Below is a small trained network, with its code and all its weights. Each question gives an input and a class and asks what happens when units are switched off, that is, made to give their printed mean instead of their output.

import numpy as np


def w(rows, s, z=0):
    codes = np.array(rows[::2]) - 128.0
    scale = np.full(codes.shape[1], s)
    scale[-1] = z or s
    return codes * scale


def f(y):
    return np.maximum(y, 0)


def log_softmax(a):
    a = a - a.max(-1, keepdims=True)
    return a - np.log(np.exp(a).sum(-1, keepdims=True))


def net(x, mask):
    res = np.array(x, float).reshape(1, 5) / 4 @ E
    y = f(res @ A[0][:, :-1].T + A[0][:, -1])
    res = res + np.where(mask, y, B[0][:, -1]) @ B[0][:, :-1]
    return log_softmax(res[-1] @ U[:, :-1].T + U[:, -1])


A, B = {}, {}
E = w([
[218,102,230,187],'x0',
[126,130,127,129],'x1',
[127,129,127,129],'x2',
[149,254,133,147],'x3',
[152,113,22,211],'x4',
],0.009)
A[0] = w([
[165,130,53,191,104],'N1',
[93,5,136,124,85],'N2',
[193,97,184,185,112],'N3',
[127,114,102,190,62],'N4',
[165,128,178,164,153],'N5',
[134,233,141,156,136],'N6',
[133,115,59,198,42],'N7',
[181,123,87,146,84],'N8',
[126,143,172,68,2],'N9',
],0.011,0.0042)
B[0] = w([
[123,161,221,49,239],'N1',
[226,120,83,35,251],'N2',
[30,204,31,73,253],'N3',
[110,126,235,65,176],'N4',
[78,169,63,136,227],'N5',
[254,114,77,101,249],'N6',
[105,171,209,75,219],'N7',
[107,119,199,86,174],'N8',
[105,178,248,59,174],'N9',
],0.0079,0.0062)
U = w([
[111,144,238,107,47],'0',
[254,113,75,119,81],'1',
[119,130,112,151,254],'2',
[17,177,35,128,55],'3',
[135,124,122,157,236],'4',
[135,89,127,209,106],'5',
],0.012,0.0088)

Each question gives the input, the list of numbers given to net, and the class t.
The units are the neurons (one row each of A and B). Each row of codes is followed by its name. A weight is (code - 128) times the scale printed after its matrix; where a second scale follows, it is the last column's (A, B and U).
mask holds one flag per neuron, in row order. A switched-off neuron (its flag False) gives its mean, the last column of its row in B, instead of its output. The means were averaged over made-up inputs and are rounded, as every weight is.
A unit's drop is (log p(t) with every unit on - log p(t) with that unit switched off) / (log p(t) with every unit on - log p(t) with every unit switched off).
The circuit of an input: a set's keep is (log p(t) with only the set's units on - log p(t) with every unit switched off) / (log p(t) with every unit on - log p(t) with every unit switched off). Starting from all 9 units, units are removed one at a time, each time the one whose removal leaves the highest keep (on an exact tie, the one counted first), for as long as the keep stays at least 0.8.
units of the circuit, in order: the units of the circuit, biggest drop first
k most important neurons: the k neurons with the biggest drops, biggest first
drop of u: that unit's drop, to one decimal
input [-6,-6,-2,6,7], class 0: units of the circuit, in order	(N1, N7, N3)
input [-2,1,7,7,-5], class 1: most important neuron	(N6)
input [5,1,4,3,3], class 3: units of the circuit, in order	(N3, N5)
input [8,-2,3,6,5], class 3: 3 most important neurons	(N3, N5, N2)
input [7,-5,-5,-3,4], class 3: 3 most important neurons	(N3, N5, N6)
input [8,-8,3,-6,-3], class 3: 3 most important neurons	(N3, N5, N6)
input [4,8,0,7,-6], class 4: units of the circuit, in order	(N1, N7)
input [-6,6,-6,7,5], class 1: 2 most important neurons	(N6, N3)
input [-6,-8,-3,6,-5], class 4: 2 most important neurons	(N3, N2)
input [-8,0,-7,8,7], class 1: 2 most important neurons	(N6, N3)
input [-5,0,3,-7,0], class 1: 2 most important neurons	(N2, N3)
input [8,1,7,2,-6], class 3: 2 most important neurons	(N3, N5)
input [7,-2,7,7,-1], class 1: 2 most important neurons	(N6, N7)
input [4,-5,7,-8,-2], class 1: units of the circuit, in order	(N2)
input [-6,4,6,2,5], class 2: 3 most important neurons	(N3, N5, N9)
input [-8,-7,-6,-8,-6], class 1: drop of N3	0.2
input [-5,-1,-3,-7,0], class 1: drop of N2	0.7
input [4,-1,-5,-8,-5], class 1: drop of N1	0.1
